Below is a small trained network, with its code and all its weights. Each question gives an input and a target symbol and asks what happens when units are switched off, that is, made to give their printed mean instead of their output.

import numpy as np


def w(rows, s, z=0):
    codes = np.array(rows[::2]) - 128.0
    scale = np.full(codes.shape[1], s)
    scale[-1] = z or s
    return codes * scale


def softmax(a):
    e = np.exp(a - a.max(-1, keepdims=True))
    return e / e.sum(-1, keepdims=True)


def log_softmax(a):
    a = a - a.max(-1, keepdims=True)
    return a - np.log(np.exp(a).sum(-1, keepdims=True))


def net(x, mask):
    ids = ['ΓΔεζμπτω'.index(c) for c in x.split()]
    T = len(ids)
    res = E[ids] + P[:T]
    u = 0
    for l in range(3):
        r = res
        for j in range(2):
            rows = slice(2 * j, 2 * j + 2)
            q, k, v = (r @ M[l][rows].T for M in (Q, K, V))
            z = softmax(np.where(np.tri(T) > 0, q @ k.T / 2**0.5, -1e9)) @ v
            o = O[l][rows]
            res = res + np.where(mask[u + j], z, o[:, -1]) @ o[:, :-1]
        u += 2
    return log_softmax(res[-1] @ U[:, :-1].T + U[:, -1])


Q, K, V, O = {}, {}, {}, {}
E = w([
[105,100,145,112,54,111,143,160,200,140,186],'Γ',
[155,147,140,210,104,114,127,133,111,117,72],'Δ',
[178,129,119,187,193,177,190,165,100,114,130],'ε',
[147,179,102,200,246,156,107,96,170,103,107],'ζ',
[147,196,77,137,199,93,178,185,112,101,80],'μ',
[195,94,115,87,89,155,56,142,213,65,134],'π',
[123,94,53,175,163,108,135,149,119,67,84],'τ',
[175,136,132,109,123,89,186,109,137,49,221],'ω',
],0.013)
P = w([
[81,173,203,122,146,130,142,155,127,94,106],'0',
[101,96,101,56,105,132,55,120,84,201,194],'1',
[141,103,82,65,181,76,106,93,129,95,140],'2',
[60,49,128,124,96,184,204,179,171,119,84],'3',
[100,192,113,146,73,144,122,153,166,50,182],'4',
[194,150,84,95,101,99,85,103,80,50,147],'5',
[123,142,107,67,22,215,134,38,83,183,94],'6',
[108,216,133,170,34,138,144,191,174,2,221],'7',
],0.012)
Q[0] = w([
[198,81,164,100,105,184,246,52,140,178,75],'L0H0',
[184,169,119,125,108,93,198,78,214,42,87],'L0H0',
[98,253,194,156,108,150,183,200,247,35,219],'L0H1',
[49,167,68,207,22,86,125,81,155,34,37],'L0H1',
],0.0072)
K[0] = w([
[149,55,202,91,184,138,211,192,137,145,65],'L0H0',
[126,147,211,166,89,137,177,162,215,34,90],'L0H0',
[161,250,105,221,24,173,131,147,196,59,158],'L0H1',
[170,111,213,217,112,184,166,224,253,105,114],'L0H1',
],0.0074)
V[0] = w([
[107,122,196,91,122,183,189,155,68,218,103],'L0H0',
[135,130,80,100,116,136,82,170,98,95,104],'L0H0',
[221,118,140,154,150,249,159,157,185,87,136],'L0H1',
[26,87,86,115,132,150,135,255,96,142,150],'L0H1',
],0.0068)
O[0] = w([
[198,161,95,149,27,91,150,120,129,254,125,11],'L0H0',
[207,102,140,119,80,111,61,137,31,109,155,152],'L0H0',
[169,112,141,119,157,208,169,178,144,123,188,255],'L0H1',
[160,88,87,146,48,156,150,170,199,112,179,182],'L0H1',
],0.0082,0.0042)
Q[1] = w([
[137,175,144,178,214,71,60,198,98,106,135],'L1H0',
[68,103,164,183,128,202,192,167,159,96,100],'L1H0',
[140,127,120,150,183,2,136,205,208,92,147],'L1H1',
[185,119,122,94,146,87,60,74,57,227,175],'L1H1',
],0.0088)
K[1] = w([
[134,192,114,101,229,97,59,69,119,117,126],'L1H0',
[73,179,155,165,151,107,181,132,238,86,176],'L1H0',
[234,210,140,148,131,43,82,53,31,43,239],'L1H1',
[131,2,108,67,159,124,136,1,81,230,114],'L1H1',
],0.0079)
V[1] = w([
[161,32,163,136,163,137,175,101,62,94,98],'L1H0',
[188,203,112,137,132,155,119,77,27,134,104],'L1H0',
[152,129,253,233,93,181,168,1,34,144,183],'L1H1',
[120,47,110,211,169,160,108,121,146,151,21],'L1H1',
],0.0069)
O[1] = w([
[167,55,91,132,87,167,182,100,2,121,98,172],'L1H0',
[199,113,172,129,121,143,169,110,65,204,175,19],'L1H0',
[156,144,159,217,85,184,132,10,214,115,227,55],'L1H1',
[98,98,170,222,129,107,63,223,98,193,239,2],'L1H1',
],0.0078,0.0052)
Q[2] = w([
[38,179,220,105,122,114,114,99,139,224,113],'L2H0',
[95,38,243,214,186,135,221,179,223,105,67],'L2H0',
[88,23,226,207,162,123,254,148,199,87,83],'L2H1',
[145,184,210,127,67,87,37,118,152,221,125],'L2H1',
],0.0069)
K[2] = w([
[104,113,165,90,156,131,117,103,137,233,109],'L2H0',
[121,198,213,160,183,111,93,164,148,104,109],'L2H0',
[111,211,254,130,151,104,139,152,128,142,131],'L2H1',
[126,105,138,133,163,82,109,80,152,200,141],'L2H1',
],0.0095)
V[2] = w([
[75,190,182,112,181,117,92,93,82,87,204],'L2H0',
[253,179,173,84,136,182,55,161,181,163,87],'L2H0',
[170,179,131,110,228,68,220,143,93,150,123],'L2H1',
[84,54,54,109,177,185,158,154,185,124,214],'L2H1',
],0.0075)
O[2] = w([
[149,173,196,99,252,87,99,61,151,99,147,157],'L2H0',
[52,161,152,106,194,227,144,158,118,121,130,86],'L2H0',
[247,146,83,162,194,142,86,190,147,58,66,162],'L2H1',
[166,73,152,174,134,141,149,168,198,139,91,254],'L2H1',
],0.011,0.0073)
U = w([
[89,104,156,124,114,93,139,126,165,161,60,98],'Γ',
[84,122,135,198,82,132,83,94,85,88,140,254],'Δ',
[157,97,90,147,122,157,142,143,167,159,185,133],'ε',
[132,32,169,138,179,104,81,137,154,170,140,162],'ζ',
[137,131,141,107,107,121,120,170,103,130,92,89],'μ',
[93,34,215,91,140,151,136,136,75,127,64,86],'π',
[132,3,181,149,124,48,114,158,105,118,120,107],'τ',
[176,45,174,100,104,132,121,36,141,150,8,154],'ω',
],0.0069,0.0048)

Each question gives the input, a string of symbols that net reads in full, and the target symbol t.
The units are the heads (2 rows each of Q, K, V and O). Each row of codes is followed by its name. A weight is (code - 128) times the scale printed after its matrix; where a second scale follows, it is the last column's (O and U).
mask holds one flag per head, layer by layer. A switched-off head (its flag False) gives its mean, the last column of its rows in O, instead of its output. The means were averaged over made-up inputs and are rounded, as every weight is.
A unit's drop is (log p(t) with every unit on - log p(t) with that unit switched off) / (log p(t) with every unit on - log p(t) with every unit switched off).
The circuit of an input: a set's keep is (log p(t) with only the set's units on - log p(t) with every unit switched off) / (log p(t) with every unit on - log p(t) with every unit switched off). Starting from all 6 units, units are removed one at a time, each time the one whose removal leaves the highest keep (on an exact tie, the one counted first), for as long as the keep stays at least 0.8.
circuit, biggest first: the units of the circuit, biggest drop first
unit that matters most: the unit with the biggest drop
which heads matter: for each layer, one digit per head in row order, 1 if its drop is at least 0.15 and else 0, layers parted by /
input ζ Δ ζ ε, target ζ: unit that matters most -> L1H1
input Γ ω ζ ε, target Γ: circuit, biggest first -> L1H0, L0H0, L2H1
input ω ε ω ε τ ω ζ τ, target τ: circuit, biggest first -> L0H0, L2H0, L1H1
input τ ω ω ζ, target τ: circuit, biggest first -> L1H1, L2H0
input ζ ε π ε ε τ ω, target ε: circuit, biggest first -> L1H1, L0H0
input π ω ω ω, target π: which heads matter -> 00 / 00 / 10
input τ ε ζ Δ μ Δ, target μ: circuit, biggest first -> L1H1, L2H1, L0H1
input μ ε ε ε Δ π, target π: which heads matter -> 10 / 00 / 10
input Δ ε μ, target μ: which heads matter -> 10 / 01 / 11
input ε Δ Δ π ε Δ Δ, target π: circuit, biggest first -> L1H1, L2H1
input τ ω τ τ ε π, target τ: which heads matter -> 01 / 10 / 11
input μ ω Δ ε μ, target μ: which heads matter -> 00 / 01 / 01
input Δ μ τ ω τ, target τ: which heads matter -> 00 / 01 / 10
input Γ Γ ε ε τ Δ, target τ: unit that matters most -> L1H1
input τ ζ Γ Δ τ ε ζ Γ, target Γ: circuit, biggest first -> L1H0, L2H1, L1H1
input ω ω ω π ω ω ε, target π: which heads matter -> 01 / 01 / 01
input ε ζ Δ Γ, target ε: circuit, biggest first -> L0H1, L1H1
input ε ω Δ ω, target ε: circuit, biggest first -> L0H0, L1H1, L0H1
input Δ ω ω ζ, target Δ: circuit, biggest first -> L2H1, L1H1
input Γ ε ω τ, target Γ: unit that matters most -> L1H0
input τ μ ω ε ε ω ε, target ε: circuit, biggest first -> L1H1, L0H0
input Δ ε ε μ ζ Δ Δ, target μ: which heads matter -> 10 / 01 / 10
input ε ω ω Δ, target ε: circuit, biggest first -> L0H0, L1H1, L0H1
input μ ε τ τ, target μ: which heads matter -> 00 / 01 / 01
input ω ω Δ Γ ω μ, target ω: which heads matter -> 00 / 01 / 00
input ω ω τ ω ω Γ, target ω: which heads matter -> 00 / 01 / 00
input ω Δ Γ ε μ τ μ, target ε: circuit, biggest first -> L1H1, L0H0, L0H1
input ω τ ω τ μ Δ, target τ: circuit, biggest first -> L0H1, L2H0, L1H0, L2H1
